[-228   86 -106 -189   18  -55  -65 -163  102  598  -62  318  -68   91
 -106   92  326  -72   26 -242  -31   65  289  116 -254  168    9 -142
  119  -28  213  151 -161  116 -119] => K_311
[-162   63 -186 -199 -106 -399 -330  265  298  373  189 -416  142    5
   67 -572  380 -154 -110   47 -217 -154  151  514    5   61 -233 -429
  152  285  256  335  -39   21  301] => K_634
[ 226  -12 -448 -182  225  520  159  -21  -35  375  315 -497   52  813
  107 -110  305 -227  134 -145  -40 -639  -49  350 -578 -231  161  105
  -60  627  304 -437 -381 -169 -208] => K_279
[-270  -78 -359 -218   -5 -125 -416  -38  558  823  396   32  -47 -333
 -184 -548  245 -204   78 -129   23 -229  140   81   30  220 -122 -268
 -168   77  352  448  271 -174 -195] => K_247
[-117  100 -207 -287   13 -472 -470  153  108  261   18 -639  135  -72
  240 -483  390 -260    6  143 -297  -52  119  556  -21  411 -348 -255
  415  583  165  272 -191  103  212] => K_403
[ 193  -25 -398 -104  234  591  287 -187   63  409  304 -330  149  806
  115 -178  255 -278   -5 -178  -57 -560  -15  379 -506 -347  173   -4
 -166  462  470 -397 -428 -156 -175] => K_406
[-258  183  -64 -213   12 -102  -37 -335   79  418  -80  406 -106   16
 -132   67  369  -52   -4 -351  -65  119  355  126 -239  306   20 -103
  174 -129  193  173 -116  220 -161] => K_279
[-229  164 -117 -217  -24   34 -108 -570  238  303   50  578 -181   90
  -89  131  363  -54  -95 -541  -89   14  323  304 -232  267  -42 -321
  -23  -69  581  148 -158  131 -286] => K_111
[ -85  116 -138 -219   16 -405 -413  203  182  285    7 -506  112 -186
  227 -469  397 -164  -74   90 -260   -9  111  554   20  271 -308 -434
  359  469  255  275 -142  126  350] => K_403
[-232  155  -83 -195 -170   41 -110 -421  215  308  156  539 -133  147
  -95   96  341  -47 -209 -526  -61    7  366  319 -244  156  -34 -212
  -95 -101  560   51 -127  125 -277] => K_403
[-219   72 -137 -267 -232 -444 -380  246  193  358  225 -454  148  -31
   79 -611  293 -171 -115   58 -257 -100  145  493   10  220 -205 -363
  170  315  148  355  -67  127  265] => K_455
[-269  163  -68 -205 -129  -47 -123 -508  275  365  100  499 -132   83
 -159   14  337  -85 -121 -492 -129    6  460  362 -197  146  -27 -314
  -67 -118  606  142  -89  129 -244] => K_403
[-234  189  -71 -266  -72   16  -53 -532  196  284   45  583 -157  161
 -121  161  351  -69  -95 -525 -112   32  343  286 -187  158   56 -288
  -71 -120  486  106 -117  115 -222] => K_247
[-255  137 -131 -174  -43 -131 -150 -363  190  559   -7  329 -137   57
 -197  -21  300  -91   29 -331  -74   67  431  210 -225  194   27  -79
   97  -36  308  103 -147  151 -169] => K_455
[ 254  -76 -519  -74  222  628  192  146  -39  357  330 -505  135  892
  134 -101  481 -252  116 -144   -7 -647  -88  406 -542 -428   98   39
 -219  614  239 -574 -390 -202 -179] => K_111
[-273  166  -66 -166 -130  -10 -102 -614  227  359  116  590 -103  120
 -134  119  319  -88 -149 -534 -105   53  333  306 -170  190  -43 -329
 -106 -130  562  205 -189   98 -265] => K_247
[-319  117  -65 -189  -69 -121  -15 -247  184  615   14  381  -90   54
 -167   -9  262  -96  -36 -284 -109   36  332  104 -234  183  120 -202
   67 -106  198  173 -113  181  -95] => K_885
[-204 -107 -371 -102 -205 -285 -533  108  378  653  445  -97  -28 -322
 -303 -506  236 -180   -2  -73   36 -256  111   72  100  181 -270 -184
 -274  131  183  359  224 -208 -192] => K_455
[ -76   93 -252 -253 -204 -420 -359  390  144  341  125 -443  137   52
   95 -514  433 -159  -50   45 -309    1  148  509  -22  108 -171 -361
   41  379   69  174  -26   41  293] => K_111
[-227   93 -188 -239 -194 -422 -395   87  300  389  263 -353  144   -6
   13 -657  351 -185 -161   -8 -239  -99  163  481    1  147 -185 -435
   97  295  299  353  -54   42  270] => K_406
[-172  -72 -339 -128   13 -143 -477 -175  299  648  353   18 -124 -411
 -177 -383  158 -120  156  -60   29 -123   35  -26    3  444 -167  -71
 -101  247  176  303    4  -49 -320] => K_111
[-173  200 -124 -278 -145   16 -112 -578  171  206   84  639 -224  117
 -132  228  283  -54 -130 -606 -139   -1  368  328 -135  241  -13 -220
 -130 -125  540  132 -166  117 -315] => K_279
[ 241  -48 -413 -156  288  629  290  -78   30  377  248 -345  128  809
  119  -54  321 -282   34 -209  -90 -587  -57  366 -466 -376  198  -61
 -210  491  481 -319 -394 -192 -260] => K_634
[-231 -138 -355 -110  -15 -139 -399   68  532  796  392   -3   -1 -320
 -243 -612  276 -211   -1 -130   91 -272  193  108    5  126 -219 -183
 -203    7  360  488  302 -213 -201] => K_466
[-149  -45 -313 -205  -70 -164 -503 -166  236  537  356   52  -92 -321
 -174 -273  241 -151  111  -93    6 -112   18   10  101  384 -172  -74
 -156  229  185  282   -8 -106 -339] => K_247
[-249  119  -70 -190   46  -59   41 -326   83  364 -156  458  -38   12
 -203  138  290  -83   12 -296  -25  178  301   35 -171  193   28   17
   19 -173  122  272 -120  185 -181] => K_634
[ 174  -30 -374 -189  235  592  318 -132  133  387  330 -317   92  686
  154 -237  320 -292    1 -201  -59 -565   44  397 -487 -267  136    0
 -127  458  467 -394 -374  -75 -210] => K_403
[ 211  -50 -483 -128  188  629  182  110  -43  437  406 -466   72  849
  143  -74  438 -233   98 -160  -17 -690  -99  372 -571 -334  173   94
 -155  625  181 -630 -437 -149 -202] => K_885
[-116   92 -244 -256 -117 -422 -317  411  152  426   27 -486  183  -35
  121 -549  420 -162    3  127 -282   47  151  479  -45  181 -235 -334
  136  341   52  250  -39   84  312] => K_111
[-225  -83 -261 -201  -73 -209 -463 -222  310  569  402   68 -108 -373
 -208 -364  122 -172   90  -84  -25 -167   45  -29   52  410  -87  -36
 -150  190  158  372    7  -51 -352] => K_885
[ -49  126 -258 -232   38 -449 -431  250  172  267    7 -501  106  -13
  188 -440  548 -215   28   58 -242  -75  107  553  -15  215 -332 -354
  299  506  116  219 -154   48  245] => K_887
[-223   55 -192 -133 -251 -491 -433  233  333  493  308 -435  161  -87
   26 -729  369 -153 -222   32 -239 -114  241  533    7   61 -261 -490
  115  229  394  336  -11    2  270] => K_887
[-136   94 -151 -238 -151 -428 -352  250  210  367  110 -401  139 -154
  120 -559  407 -113  -83   67 -246   51  119  477   11  225 -206 -338
  165  347  147  267  -41   95  325] => K_885
[ 178  -29 -411 -181  211  607  299 -130   78  374  336 -278  108  848
  116 -164  355 -295   21 -237  -45 -602   -5  394 -509 -360  200    4
 -196  479  384 -430 -409 -133 -184] => K_406
[-185  -93 -333 -152  -91 -154 -423  -53  262  688  450  -22  -80 -341
 -116 -402  110 -157    3  -49   10 -209   23   20   -5  367 -154  -80
 -197  202  207  260   32  -87 -325] => K_887
[-209   95 -156 -217 -187 -439 -420  164  249  315  216 -388  131  -39
   59 -609  353 -163 -142   14 -214 -118  170  525   -5  162 -237 -393
  174  264  281  328  -93   67  269] => K_406
[ -64  131 -242 -286  -37 -527 -442  144  145  193   36 -490   84  -13
  145 -438  478 -207    6   47 -320  -45  108  546   11  271 -293 -387
  278  545  168  258 -118   15  220] => K_887
[-215 -165 -407  -78 -225 -196 -443  202  385  791  533 -119    8 -247
 -292 -580  255 -206   -5  -48   45 -274   95   70   50   57 -200 -197
 -382  133  175  333  219 -265 -176] => K_311
[-245 -125 -371 -142    2 -162 -405   23  531  827  409  -22  -17 -285
 -230 -610  207 -203   86  -92   39 -260  150   21    6  176 -144 -195
 -188  106  318  496  270 -183 -254] => K_279
[-192  -97 -288 -181  -31 -188 -495 -203  259  627  338  -22  -77 -417
 -193 -395   93 -201  121  -28   -7  -96   54   -3   67  428 -171  -18
 -103  250  205  413   35  -80 -333] => K_466
[-221  155  -67 -164   -5 -103  -92 -290   44  351 -117  353  -82  -15
 -108   79  377  -61   -7 -304  -47  118  336  165 -256  299  -38  -96
  139 -136  226   93 -141  194 -165] => K_111
[-286  181  -32 -198 -108  -50 -151 -624  217  280   63  595 -175  -39
 -200   74  334  -45  -93 -572  -53   60  441  327 -206  267  -54 -203
  -28 -186  591  226 -138  149 -311] => K_466
[-299 -168 -336 -118  -42 -124 -375   31  519  817  442  -35   -2 -324
 -231 -645  196 -230   59  -55  111 -221  172   94  -15  143 -180  -62
 -208   50  308  496  281 -174 -255] => K_466
[-240  103 -150 -168  -76  -48 -136 -280  163  561   61  379 -153  102
 -129   60  269  -71   -7 -306  -50   46  362  195 -269  188   19  -88
   72  -27  310   75 -174  161 -210] => K_111
[ 243  -55 -522 -150  189  559  158  238  -29  357  395 -470   64  899
  137  -97  570 -257  110 -155   -8 -714  -54  429 -543 -470  125   34
 -223  619  154 -690 -355 -227 -171] => K_887
[-234  172  -20 -263 -146   19  -55 -596  194  273  108  583 -201   21
 -113  113  247  -46 -166 -522  -74   58  381  321 -184  247   15 -210
  -40 -165  556  152  -93  172 -252] => K_247
[-298  170  -22 -238  -66 -102  -88 -578  232  387   52  519 -104   65
 -142   38  198  -57 -150 -441 -112   39  375  235 -198  283    8 -305
   37 -115  573  268  -75  172 -266] => K_455
[-279  182  -31 -206  -18 -174   33 -161  212  283  -99  483  -52   49
 -235   28  476  -57    5 -349  -30  104  363  153 -180   -6   39 -222
   -7 -225  124  181  -24  169  -40] => K_455
[-192 -152 -368  -49 -268 -271 -509  172  271  680  464 -143   62 -261
 -282 -511  189 -228  -27    6   68 -252  135  104   74  165 -307  -15
 -290  107  144  346  181 -206 -246] => K_455
[-250  126  -98 -162   45  -93  -79 -331   79  398 -118  444  -35  -57
 -200   75  371  -89   36 -312   21  135  330  112 -169  262  -59   17
   72 -142  174  255 -120  198 -238] => K_455
[-181 -164 -364  -99 -197 -170 -509  118  289  640  453  -66    5 -308
 -254 -458  160 -218   26  -33   65 -235   40   50   88  168 -229  -49
 -333  152  196  371  185 -236 -270] => K_466
[-153   76 -207 -188 -178 -473 -475  204  239  300  159 -467  151    6
   54 -598  454 -194 -105   20 -288  -80  203  564  -18  128 -287 -458
  173  334  277  300  -70   12  279] => K_111
[-146  143 -179 -275 -144 -472 -373  326  134  276   58 -398  130  -50
   64 -537  337 -135  -50   77 -274   36   97  390   16  194 -173 -375
  107  346    4  252  -12  108  332] => K_406
[ 167  -38 -396 -162  160  615  271 -127   23  419  380 -367  100  731
  147 -231  221 -244  -41 -183  -37 -568  -20  306 -552 -169  193   62
  -97  466  430 -422 -364  -67 -226] => K_111
[ 196  -19 -444 -155  280  603  255  -86   58  402  263 -324  122  775
  123 -138  389 -274   80 -206  -41 -533  -66  309 -550 -279  179  -29
 -130  544  400 -372 -419 -123 -230] => K_111
[-305 -157 -346 -121  -25 -203 -406   -7  606  832  383  -59    9 -341
 -260 -682  166 -264   68  -43    3 -171  201   25   70  132 -168 -195
 -229  119  309  547  268 -158 -201] => K_403
[-240 -142 -362 -130   67 -180 -352   18  544  784  349 -100  -12 -286
 -127 -571  253 -251  102  -15   41 -205  144  112    2  147 -193 -177
 -129  155  319  457  256 -203 -267] => K_887
[ 182  -42 -436 -150  150  617  272  -57   20  510  406 -323  110  758
  138 -221  259 -239  -45 -237  -52 -572  -42  279 -526 -239  214   54
 -148  495  424 -410 -420  -86 -236] => K_279
[-218   53 -125 -203 -204 -416 -338   67  330  297  252 -354  107  -72
   70 -632  340 -178 -163  -42 -269 -163  201  609    7  146 -243 -456
  163  283  365  364 -105   75  291] => K_885
[-236  192  -71 -266 -132  -91 -143 -599  156  206   53  534 -189   61
 -147  105  293  -64  -90 -533 -137   42  427  312 -164  313  -33 -201
  -17 -116  566  179  -95  126 -352] => K_279
[-202   47 -188 -226 -215 -434 -344  266  222  432  226 -511  171  -36
   48 -623  389 -177 -131   59 -246 -133  187  551  -18  148 -259 -382
  122  286  241  337  -62   32  280] => K_634
[ 158   15 -402 -230  235  564  267  -90  181  331  324 -255   43  802
  118 -165  439 -293   68 -250  -80 -521   12  345 -472 -365  240  -40
 -168  513  386 -444 -375 -120 -214] => K_403
[ 202  -21 -426 -124  272  572  170  -76  -35  390  258 -411  135  754
   81  -76  359 -289  102 -150  -51 -532  -77  287 -479 -276  171   73
 -147  522  327 -366 -460 -165 -293] => K_634
[-178  -77 -295 -165  -97 -200 -431 -141  309  613  369   14  -44 -344
 -184 -383  176 -184   83  -85  -25 -129   66   68   84  310 -153 -145
 -187  181  272  404   -7 -142 -289] => K_311
[-212 -160 -368  -41 -238 -294 -540  172  328  715  481 -174   61 -280
 -258 -534  202 -191  -37   22   42 -237   43   36   92  169 -323 -195
 -271  161  219  393  140 -272 -194] => K_311
[ 200  -25 -450 -199  153  491  164   -3  -91  320  355 -544   42  830
  140 -110  340 -277   84 -109  -68 -686  -45  446 -511 -217  108   64
 -103  611  215 -566 -366 -162 -167] => K_406
[ 204  -24 -421 -161  224  634  230  -63  -30  436  314 -343  119  829
  156 -114  358 -272   74 -198  -28 -565  -82  330 -560 -247  160   51
 -125  543  348 -457 -454 -120 -258] => K_247
[-215   88  -82 -178  -67  -45  -13 -264  126  471  -16  421 -108  177
 -155  100  315  -66  -22 -364  -31   23  379  204 -253   95   53  -35
   37  -86  219   80 -181  167 -132] => K_455
[-292   53 -150 -249 -228 -439 -339   38  298  386  283 -364  133  -49
   55 -742  221 -212 -210   -9 -272  -73  209  504  -14  217 -178 -371
  117  268  349  417  -70  104  221] => K_406
[-156  109 -210 -274 -165 -490 -358  343  197  384  109 -524  151  -38
   46 -635  369 -200  -13  111 -277   17  196  476   -3  145 -193 -319
   99  336   95  311  -31   34  276] => K_311
[-227  188  -67 -253   -7 -100  -83 -368   95  266  -76  500 -143   42
 -148  194  383  -19   27 -381  -42  128  312  100 -173  259   33  -45
   81 -134  167  123 -126  175 -195] => K_279
[ -45  131 -269 -273   -9 -468 -486  157  156  274   30 -493  105   11
  157 -422  553 -213    9   -8 -291  -84  141  630   12  292 -367 -380
  290  554  183  249 -179   52  221] => K_455
[-274  174  -67 -260  -59   23 -112 -631  215  244   83  627 -199   89
 -132  106  300  -89  -95 -570  -62   48  386  280 -220  284   -7 -118
  -52 -116  500  159 -175  169 -356] => K_466
[ -66  112 -243 -281   41 -394 -374  153  180  277   24 -450  104  -37
  185 -440  474 -232    4   34 -284  -70   90  551  -33  267 -254 -290
  282  511  116  244 -199  108  252] => K_885
[-320  159 -123 -269   21  -51  -46 -500  213  378   -8  611 -111   38
 -226   81  360  -51  -13 -440   -6   93  309  116 -242  209   92  -62
   -4 -159  305  228 -111  165 -212] => K_406
[-264  124  -77 -202  -11 -147  -41 -253  199  390  -76  372  -65   30
 -154  -15  431  -45  -39 -312  -58  115  401  221 -247  135  -25 -178
   99 -156  280  177  -41  173  -60] => K_111
[-136   91 -180 -227 -190 -461 -360  370  180  327  155 -515  179  -20
  117 -591  451 -160  -88   99 -274  -72  167  597  -40  101 -233 -365
  115  345  177  196  -29   44  295] => K_885
[ 263  -50 -468 -184  245  549  166   63 -109  395  347 -558   65  872
  215  -39  395 -246   65 -106  -29 -712 -108  383 -622 -249  151   89
  -32  696  240 -629 -402 -187 -186] => K_887
[ -90  126 -156 -209  -84 -432 -304  278  213  306   52 -438  137 -174
  137 -573  420 -146  -31   96 -229   20  114  501   17  220 -248 -350
  209  360   98  254  -35  100  351] => K_885
